Below is a small trained network, with its code and all its weights. Each question gives an input and a class and asks what happens when units are switched off, that is, made to give their printed mean instead of their output.

import numpy as np


def w(rows, s, z=0):
    codes = np.array(rows[::2]) - 128.0
    scale = np.full(codes.shape[1], s)
    scale[-1] = z or s
    return codes * scale


def norm(h):
    return h / np.sqrt((h * h).mean(-1, keepdims=True) + 1e-5)


def f(y):
    return np.maximum(y, 0)


def log_softmax(a):
    a = a - a.max(-1, keepdims=True)
    return a - np.log(np.exp(a).sum(-1, keepdims=True))


def net(x, mask):
    res = np.array(x, float).reshape(1, 7) / 4 @ E
    u = 0
    for l in range(3):
        y = f(norm(res) @ A[l][:, :-1].T + A[l][:, -1])
        res = res + np.where(mask[u : u + 9], y, B[l][:, -1]) @ B[l][:, :-1]
        u += 9
    return log_softmax(norm(res)[-1] @ U[:, :-1].T + U[:, -1])


A, B = {}, {}
E = w([
[169,106,49,3,169,152],'x0',
[182,94,85,97,210,229],'x1',
[62,202,117,29,228,60],'x2',
[148,240,116,132,112,124],'x3',
[54,70,137,185,104,85],'x4',
[180,95,207,106,100,101],'x5',
[166,159,216,179,147,78],'x6',
],0.0052)
A[0] = w([
[112,31,120,174,7,98,135],'0.n1',
[215,123,114,203,99,215,76],'0.n2',
[184,113,210,110,113,70,39],'0.n3',
[63,51,53,62,142,135,12],'0.n4',
[158,63,147,186,124,226,7],'0.n5',
[83,145,24,160,73,52,147],'0.n6',
[149,88,195,106,155,128,84],'0.n7',
[180,108,242,61,143,2,3],'0.n8',
[106,200,101,53,208,252,30],'0.n9',
],0.005,0.0028)
B[0] = w([
[172,218,138,108,178,144,255],'0.n1',
[94,118,145,137,78,209,205],'0.n2',
[165,61,135,81,165,104,169],'0.n3',
[84,3,70,69,106,111,185],'0.n4',
[161,95,115,179,162,174,181],'0.n5',
[118,98,183,119,99,133,218],'0.n6',
[138,160,128,85,58,109,159],'0.n7',
[191,81,154,104,53,88,202],'0.n8',
[175,203,127,28,169,85,220],'0.n9',
],0.0058,0.0035)
A[1] = w([
[93,122,175,204,95,78,116],'1.n1',
[217,105,164,148,163,197,100],'1.n2',
[27,135,247,171,132,53,114],'1.n3',
[40,30,58,44,153,151,6],'1.n4',
[51,57,32,83,155,123,33],'1.n5',
[3,171,192,243,140,22,2],'1.n6',
[98,171,27,61,154,100,117],'1.n7',
[165,162,133,73,215,187,96],'1.n8',
[184,80,80,217,143,213,28],'1.n9',
],0.0068,0.0033)
B[1] = w([
[91,199,89,112,150,139,212],'1.n1',
[110,103,134,195,117,117,204],'1.n2',
[162,163,57,181,112,68,254],'1.n3',
[106,65,45,162,131,89,212],'1.n4',
[122,18,93,98,140,92,194],'1.n5',
[127,206,2,155,87,90,233],'1.n6',
[136,126,152,133,173,166,227],'1.n7',
[127,176,89,184,185,141,208],'1.n8',
[92,121,205,188,79,175,193],'1.n9',
],0.0084,0.0047)
A[2] = w([
[190,197,126,90,222,166,21],'2.n1',
[101,48,123,184,57,60,202],'2.n2',
[170,239,189,169,82,126,134],'2.n3',
[65,2,62,45,137,120,40],'2.n4',
[163,100,216,101,112,41,4],'2.n5',
[95,195,130,41,221,85,119],'2.n6',
[174,154,174,94,45,120,125],'2.n7',
[57,151,119,3,146,85,205],'2.n8',
[135,187,100,84,56,231,119],'2.n9',
],0.0073,0.0025)
B[2] = w([
[96,176,181,92,154,145,201],'2.n1',
[162,175,132,106,180,173,254],'2.n2',
[115,84,103,80,111,130,249],'2.n3',
[109,67,96,140,117,97,232],'2.n4',
[246,116,185,173,129,70,165],'2.n5',
[134,127,120,127,135,186,226],'2.n6',
[72,109,163,122,158,76,176],'2.n7',
[140,110,149,167,156,146,226],'2.n8',
[72,107,168,91,104,95,178],'2.n9',
],0.011,0.005)
U = w([
[121,97,209,185,85,234,178],'0',
[109,12,43,96,197,105,179],'1',
[122,197,170,39,239,191,147],'2',
[50,125,184,66,62,102,6],'3',
[119,220,46,151,88,41,236],'4',
[225,118,220,110,152,8,66],'5',
],0.013,0.0023)

Each question gives the input, the list of numbers given to net, and the class t.
The units are the neurons (one row each of A and B). Each row of codes is followed by its name. A weight is (code - 128) times the scale printed after its matrix; where a second scale follows, it is the last column's (A, B and U).
mask holds one flag per neuron, layer by layer. A switched-off neuron (its flag False) gives its mean, the last column of its row in B, instead of its output. The means were averaged over made-up inputs and are rounded, as every weight is.
A unit's drop is (log p(t) with every unit on - log p(t) with that unit switched off) / (log p(t) with every unit on - log p(t) with every unit switched off).
The circuit of an input: a set's keep is (log p(t) with only the set's units on - log p(t) with every unit switched off) / (log p(t) with every unit on - log p(t) with every unit switched off). Starting from the 12 units with the biggest drops (on a tie, the unit counted first), units are removed one at a time, each time the one whose removal leaves the highest keep (on an exact tie, the one counted first), for as long as the keep stays at least 0.8.
units of the circuit, in order: the units of the circuit, biggest drop first
k most important neurons: the k neurons with the biggest drops, biggest first
k most important neurons of layer l: the k neurons of layer l with the biggest drops, biggest first
drop of u: that unit's drop, to one decimal
input [-2,0,-6,7,-1,-6,2], class 0: 2 most important neurons of layer 1 : (1.n9, 1.n6)
input [1,-7,0,8,-1,6,-5], class 5: units of the circuit, in order : (1.n6, 2.n5, 1.n8)
input [-7,-2,8,3,-4,-4,-7], class 2: most important neuron of layer 1 : (1.n7)
input [2,-8,6,2,2,-1,-5], class 1: units of the circuit, in order : (1.n5, 2.n8)
input [-2,2,-2,-2,2,5,1], class 0: 4 most important neurons of layer 0 : (0.n5, 0.n9, 0.n2, 0.n6)
input [6,-8,5,1,-7,2,4], class 5: units of the circuit, in order : (0.n8, 1.n6)
input [4,-7,7,-1,-6,-8,-3], class 1: 3 most important neurons : (0.n1, 1.n5, 0.n4)
input [-7,2,7,-2,-6,-1,4], class 4: 2 most important neurons : (1.n3, 0.n1)
input [4,-5,-3,2,-6,0,3], class 5: 4 most important neurons : (1.n6, 2.n5, 1.n1, 0.n1)
input [4,-8,-2,3,-7,5,-8], class 3: 2 most important neurons of layer 2 : (2.n9, 2.n2)
input [-6,3,-1,1,-6,-4,-8], class 2: 2 most important neurons : (0.n9, 1.n8)
input [-7,5,-5,5,6,0,6], class 4: 3 most important neurons : (1.n6, 1.n1, 1.n3)
input [2,-2,-2,-4,-1,-1,2], class 0: 2 most important neurons : (0.n9, 1.n2)
input [-1,7,-7,3,4,-7,-5], class 0: units of the circuit, in order : (1.n9)
input [4,-5,0,-6,7,6,-1], class 5: 2 most important neurons : (0.n1, 2.n5)
input [6,-3,-6,6,5,-5,-3], class 3: drop of 2.n9 : 0.5
input [3,8,2,8,7,7,6], class 5: drop of 1.n6 : 0.1
